Here is a tiny trained network, its code and every weight. The questions are about switching its units off for an input and a class, where a switched-off unit gives its printed mean instead of its output.

import numpy as np


def w(rows, s, z=0):
    codes = np.array(rows[::2]) - 128.0
    scale = np.full(codes.shape[1], s)
    scale[-1] = z or s
    return codes * scale


def f(y):
    return np.maximum(y, 0)


def log_softmax(a):
    a = a - a.max(-1, keepdims=True)
    return a - np.log(np.exp(a).sum(-1, keepdims=True))


def net(x, mask):
    res = np.array(x, float).reshape(1, 7) / 4 @ E
    y = f(res @ A[0][:, :-1].T + A[0][:, -1])
    res = res + np.where(mask, y, B[0][:, -1]) @ B[0][:, :-1]
    return log_softmax(res[-1] @ U[:, :-1].T + U[:, -1])


A, B = {}, {}
E = w([
[200,180,142,80,87,163,117,84],'x0',
[95,139,65,133,125,196,109,78],'x1',
[117,180,57,118,144,60,125,25],'x2',
[132,80,134,118,107,134,35,104],'x3',
[155,215,152,124,89,114,89,132],'x4',
[153,49,121,113,1,116,158,190],'x5',
[94,117,153,143,115,73,64,120],'x6',
],0.0086)
A[0] = w([
[133,80,107,136,23,114,125,223,154],'N0',
[125,122,130,133,150,91,103,87,82],'N1',
[79,104,61,141,135,138,101,65,171],'N2',
[129,124,144,115,104,129,123,142,82],'N3',
[116,85,119,123,156,166,163,144,60],'N4',
[112,64,78,132,158,185,192,158,160],'N5',
[130,108,128,137,134,74,137,132,68],'N6',
[116,161,94,130,92,156,129,131,106],'N7',
[127,122,128,125,130,75,146,134,72],'N8',
[116,95,138,147,142,153,152,120,48],'N9',
[183,107,114,97,59,172,179,58,166],'N10',
[136,127,90,132,191,97,244,176,75],'N11',
[83,83,62,139,132,139,76,40,113],'N12',
[111,118,105,126,130,83,167,107,79],'N13',
[110,249,118,140,75,175,172,181,107],'N14',
[138,106,116,129,128,44,153,123,151],'N15',
[146,145,148,133,127,104,84,151,57],'N16',
[177,114,105,103,73,157,169,81,111],'N17',
[134,118,136,130,105,109,106,133,2],'N18',
[194,163,104,107,111,190,119,95,150],'N19',
[126,132,87,138,145,85,157,144,102],'N20',
[127,111,126,129,84,139,143,156,67],'N21',
[170,115,100,114,110,155,161,113,42],'N22',
[195,158,98,107,118,161,95,127,89],'N23',
[155,126,120,122,159,155,89,127,68],'N24',
],0.021,0.0044)
B[0] = w([
[127,2,134,135,59,160,123,55,249],'N0',
[122,145,173,131,120,125,127,184,170],'N1',
[133,189,66,138,143,171,119,64,208],'N2',
[117,114,92,151,107,130,114,129,150],'N3',
[116,85,87,161,169,99,144,158,169],'N4',
[134,33,102,154,132,108,131,231,211],'N5',
[138,173,109,117,128,93,143,125,156],'N6',
[157,172,105,136,95,161,119,132,157],'N7',
[137,182,90,132,122,118,121,144,154],'N8',
[144,114,107,140,146,114,137,154,150],'N9',
[121,161,129,11,147,96,145,74,213],'N10',
[118,158,232,169,73,98,119,10,210],'N11',
[125,179,97,120,153,115,139,26,219],'N12',
[120,181,129,115,112,158,112,133,161],'N13',
[120,204,75,167,168,114,136,79,203],'N14',
[115,205,74,113,100,87,141,161,180],'N15',
[137,109,130,76,89,168,129,120,160],'N16',
[132,165,125,34,130,115,123,111,192],'N17',
[130,87,126,128,160,97,154,96,143],'N18',
[121,178,167,184,185,141,114,147,203],'N19',
[137,174,128,126,104,151,120,122,160],'N20',
[144,115,160,110,85,162,107,147,168],'N21',
[123,140,154,62,153,126,119,105,161],'N22',
[120,150,141,211,111,133,134,164,180],'N23',
[135,149,128,140,139,185,127,142,150],'N24',
],0.03,0.019)
U = w([
[219,129,252,99,89,215,48,173,144],'0',
[208,21,106,43,22,104,125,67,135],'1',
[209,150,68,131,253,169,137,212,86],'2',
[166,247,144,134,122,105,118,41,226],'3',
[180,110,239,93,181,45,157,108,3],'4',
[188,211,179,73,77,20,140,249,43],'5',
[196,6,179,243,58,120,115,141,71],'6',
],0.0042,0.0058)

Each question gives the input, the list of numbers given to net, and the class t.
The units are the neurons (one row each of A and B). Each row of codes is followed by its name. A weight is (code - 128) times the scale printed after its matrix; where a second scale follows, it is the last column's (A, B and U).
mask holds one flag per neuron, in row order. A switched-off neuron (its flag False) gives its mean, the last column of its row in B, instead of its output. The means were averaged over made-up inputs and are rounded, as every weight is.
A unit's drop is (log p(t) with every unit on - log p(t) with that unit switched off) / (log p(t) with every unit on - log p(t) with every unit switched off).
The circuit of an input: a set's keep is (log p(t) with only the set's units on - log p(t) with every unit switched off) / (log p(t) with every unit on - log p(t) with every unit switched off). Starting from the 12 units with the biggest drops (on a tie, the unit counted first), units are removed one at a time, each time the one whose removal leaves the highest keep (on an exact tie, the one counted first), for as long as the keep stays at least 0.8.
circuit, biggest first: the units of the circuit, biggest drop first
top k neurons: the k neurons with the biggest drops, biggest first
drop of u: that unit's drop, to one decimal
input [-5,7,-3,-5,-1,7,1], class 6: circuit, biggest first -> (N5)
input [-8,-2,-1,-3,1,-7,-8], class 6: circuit, biggest first -> (N5; N10)
input [-4,-5,-4,-1,-4,-2,8], class 1: circuit, biggest first -> (N19; N14)
input [-4,6,-7,-8,1,-2,0], class 6: top 2 neurons -> (N5; N11)
input [-2,-3,-1,5,2,-5,0], class 0: circuit, biggest first -> (N14; N12; N10)
input [-8,8,-7,-1,-2,-2,5], class 2: circuit, biggest first -> (N11; N4)
input [-1,5,-5,0,-1,5,6], class 6: top 3 neurons -> (N10; N17; N12)
input [3,8,-5,4,-6,-6,2], class 2: top 2 neurons -> (N11; N5)
input [-2,-2,-6,7,8,-4,-2], class 0: top 2 neurons -> (N12; N0)
input [7,-7,0,8,-5,-6,-1], class 0: top 2 neurons -> (N14; N2)
input [7,4,-5,-7,-8,1,-3], class 4: top 2 neurons -> (N5; N11)
input [5,4,-7,1,-8,0,5], class 1: drop of N19 -> 0.3
input [-2,5,-5,-4,-8,-8,-6], class 6: drop of N11 -> 0.2
input [2,-1,3,-3,-1,8,-4], class 1: circuit, biggest first -> (N0)
input [-4,2,-4,-5,4,5,-6], class 1: drop of N19 -> 0.1
